Below is a small trained network, with its code and all its weights. Each question gives an input and a target symbol and asks what happens when units are switched off, that is, made to give their printed mean instead of their output.

import numpy as np


def w(rows, s, z=0):
    codes = np.array(rows[::2]) - 128.0
    scale = np.full(codes.shape[1], s)
    scale[-1] = z or s
    return codes * scale


def f(y):
    return y / 2 * (1 + np.tanh(0.7978845608 * (y + 0.044715 * y**3)))


def softmax(a):
    e = np.exp(a - a.max(-1, keepdims=True))
    return e / e.sum(-1, keepdims=True)


def log_softmax(a):
    a = a - a.max(-1, keepdims=True)
    return a - np.log(np.exp(a).sum(-1, keepdims=True))


def net(x, mask):
    ids = ['Θαβζξτ'.index(c) for c in x.split()]
    T = len(ids)
    res = E[ids] + P[:T]
    u = 0
    for l in range(2):
        q, k, v = (res @ M[l].T for M in (Q, K, V))
        z = softmax(np.where(np.tri(T) > 0, q @ k.T / 4**0.5, -1e9)) @ v
        res = res + np.where(mask[u], z, O[l][:, -1]) @ O[l][:, :-1]
        u += 1
        y = f(res @ A[l][:, :-1].T + A[l][:, -1])
        res = res + np.where(mask[u : u + 16], y, B[l][:, -1]) @ B[l][:, :-1]
        u += 16
    return log_softmax(res[-1] @ U[:, :-1].T + U[:, -1])


Q, K, V, O, A, B = {}, {}, {}, {}, {}, {}
E = w([
[55,107,103],'Θ',
[224,71,68],'α',
[145,251,112],'β',
[165,179,46],'ζ',
[120,2,195],'ξ',
[123,132,70],'τ',
],0.0089)
P = w([
[2,21,60],'0',
[131,164,140],'1',
[148,175,156],'2',
[161,173,164],'3',
[206,95,169],'4',
[179,158,165],'5',
[166,109,174],'6',
[162,117,167],'7',
[140,90,179],'8',
[207,119,173],'9',
[146,134,179],'10',
[144,134,166],'11',
[144,124,182],'12',
],0.0075)
Q[0] = w([
[91,44,15],'0.h0',
[23,24,8],'0.h0',
[235,193,88],'0.h0',
[94,1,33],'0.h0',
],0.0067)
K[0] = w([
[174,140,45],'0.h0',
[243,84,1],'0.h0',
[60,85,18],'0.h0',
[96,231,133],'0.h0',
],0.0066)
V[0] = w([
[217,126,106],'0.h0',
[112,182,14],'0.h0',
[120,254,65],'0.h0',
[68,98,116],'0.h0',
],0.01)
O[0] = w([
[85,6,163,103],'0.h0',
[18,157,72,71],'0.h0',
[37,92,157,1],'0.h0',
[138,225,70,174],'0.h0',
],0.012,0.0034)
A[0] = w([
[138,226,195,247],'0.n0',
[121,51,47,92],'0.n1',
[254,163,38,153],'0.n2',
[131,84,248,96],'0.n3',
[157,20,61,96],'0.n4',
[194,95,45,100],'0.n5',
[242,110,73,119],'0.n6',
[183,74,147,126],'0.n7',
[87,91,55,68],'0.n8',
[136,122,193,255],'0.n9',
[185,208,126,156],'0.n10',
[28,115,89,80],'0.n11',
[107,79,132,154],'0.n12',
[61,20,62,120],'0.n13',
[70,83,158,119],'0.n14',
[100,36,133,204],'0.n15',
],0.0084,0.0045)
B[0] = w([
[131,27,129,199],'0.n0',
[121,186,194,125],'0.n1',
[122,80,112,253],'0.n2',
[162,194,170,158],'0.n3',
[70,193,172,144],'0.n4',
[143,155,81,162],'0.n5',
[76,176,101,215],'0.n6',
[109,94,157,169],'0.n7',
[160,165,196,124],'0.n8',
[184,9,91,178],'0.n9',
[88,143,147,205],'0.n10',
[104,191,178,135],'0.n11',
[94,145,92,135],'0.n12',
[187,142,105,138],'0.n13',
[140,137,92,132],'0.n14',
[115,100,42,159],'0.n15',
],0.011)
Q[1] = w([
[164,124,39],'1.h0',
[245,51,48],'1.h0',
[7,2,19],'1.h0',
[25,86,85],'1.h0',
],0.0079)
K[1] = w([
[181,182,147],'1.h0',
[73,211,8],'1.h0',
[243,189,139],'1.h0',
[202,133,158],'1.h0',
],0.012)
V[1] = w([
[158,144,128],'1.h0',
[245,203,185],'1.h0',
[100,118,243],'1.h0',
[104,163,105],'1.h0',
],0.011)
O[1] = w([
[145,179,133,125],'1.h0',
[215,252,96,64],'1.h0',
[146,50,55,5],'1.h0',
[86,137,91,207],'1.h0',
],0.011,0.016)
A[1] = w([
[47,145,194,250],'1.n0',
[65,113,178,3],'1.n1',
[233,126,139,40],'1.n2',
[2,134,189,21],'1.n3',
[119,128,94,183],'1.n4',
[35,44,149,194],'1.n5',
[134,31,235,151],'1.n6',
[87,210,208,199],'1.n7',
[2,150,149,71],'1.n8',
[158,244,229,194],'1.n9',
[102,139,22,62],'1.n10',
[163,179,153,197],'1.n11',
[79,136,140,53],'1.n12',
[42,96,189,19],'1.n13',
[150,110,190,66],'1.n14',
[88,114,245,244],'1.n15',
],0.0083,0.0024)
B[1] = w([
[76,78,112,232],'1.n0',
[181,231,142,192],'1.n1',
[66,147,63,129],'1.n2',
[119,214,77,248],'1.n3',
[95,98,155,135],'1.n4',
[140,2,142,255],'1.n5',
[154,100,45,214],'1.n6',
[123,56,205,193],'1.n7',
[68,224,116,230],'1.n8',
[69,82,104,162],'1.n9',
[79,226,240,147],'1.n10',
[96,124,76,128],'1.n11',
[180,210,176,158],'1.n12',
[213,182,99,224],'1.n13',
[110,220,112,143],'1.n14',
[51,120,83,230],'1.n15',
],0.0079,0.018)
U = w([
[187,156,43,36],'Θ',
[101,71,11,254],'α',
[90,78,253,84],'β',
[111,24,168,114],'ζ',
[134,104,166,134],'ξ',
[42,116,136,90],'τ',
],0.005,0.0028)

Each question gives the input, a string of symbols that net reads in full, and the target symbol t.
The units are the heads (4 rows each of Q, K, V and O) and the neurons (one row each of A and B). Each row of codes is followed by its name. A weight is (code - 128) times the scale printed after its matrix; where a second scale follows, it is the last column's (O, A, B and U).
mask holds one flag per unit, layer by layer, with each layer's heads first. A switched-off unit (its flag False) gives its mean, the last column of its rows in O or B, instead of its output. The means were averaged over made-up inputs and are rounded, as every weight is.
A unit's drop is (log p(t) with every unit on - log p(t) with that unit switched off) / (log p(t) with every unit on - log p(t) with every unit switched off).
unit that matters most: the unit with the biggest drop
k most important neurons: the k neurons with the biggest drops, biggest first
k most important neurons of layer l: the k neurons of layer l with the biggest drops, biggest first
drop of u: that unit's drop, to one decimal
input β β ξ, target ζ: unit that matters most	1.h0
input β α β ξ ξ ξ α ζ, target ζ: 2 most important neurons	1.n3, 0.n3
input β Θ β τ α ξ τ ξ ξ α ζ, target ζ: 2 most important neurons of layer 0	0.n11, 0.n3
input ζ β Θ β ξ ζ Θ, target Θ: 3 most important neurons	0.n13, 0.n8, 0.n15
input β ξ ξ β β β ξ ζ ξ α ξ Θ, target ζ: 2 most important neurons	0.n11, 1.n3
input ζ β ξ Θ ξ τ ξ ξ β ξ, target Θ: 2 most important neurons of layer 0	0.n9, 0.n8
input ζ ζ β Θ ξ ξ ξ α α, target Θ: 3 most important neurons	0.n8, 0.n13, 0.n11
input β β ζ τ ξ Θ ζ β α, target ζ: 4 most important neurons	0.n6, 0.n11, 0.n13, 1.n3
input ζ ζ ξ α ξ Θ ξ ξ τ ξ β β, target Θ: 4 most important neurons of layer 1	1.n5, 1.n0, 1.n15, 1.n7
input β τ β ξ ξ ξ ξ ξ ξ β α, target ζ: 2 most important neurons of layer 0	0.n3, 0.n11
input ζ β Θ ξ β, target Θ: 3 most important neurons	0.n8, 0.n11, 0.n13
input ξ ξ Θ α, target τ: 4 most important neurons of layer 0	0.n5, 0.n6, 0.n9, 0.n2
input β Θ Θ β Θ β β ζ ξ Θ, target ζ: 2 most important neurons	0.n6, 0.n11
input ζ τ ξ β ζ, target Θ: 4 most important neurons	0.n8, 0.n11, 0.n13, 0.n6
input ζ Θ β Θ α β β ξ ξ ξ Θ, target Θ: 4 most important neurons	0.n8, 0.n13, 0.n11, 0.n2
input β ζ β ξ α ξ ζ ξ β, target ζ: 2 most important neurons	1.n3, 0.n11
input β ξ ξ ξ α ζ Θ ξ ξ Θ α β, target ζ: most important neuron of layer 0	0.n3
input β Θ β ξ β ξ ζ ζ ξ τ, target ζ: 3 most important neurons of layer 0	0.n11, 0.n3, 0.n8
input ξ Θ ξ Θ ξ β ζ, target τ: 4 most important neurons of layer 0	0.n5, 0.n6, 0.n0, 0.n9
input β α β τ Θ Θ ζ α Θ β ζ ξ, target ζ: most important neuron	1.n3
input ζ ξ ξ ξ ξ β ξ, target Θ: 2 most important neurons	0.n8, 0.n11
input ξ ξ Θ ζ α α β ξ ξ α ξ α, target τ: 4 most important neurons of layer 0	0.n5, 0.n6, 0.n4, 0.n9
input ξ ξ Θ Θ τ, target τ: drop of 1.h0	0.8
input ζ ξ ξ ξ Θ β ζ β α, target Θ: drop of 0.n13	0.9
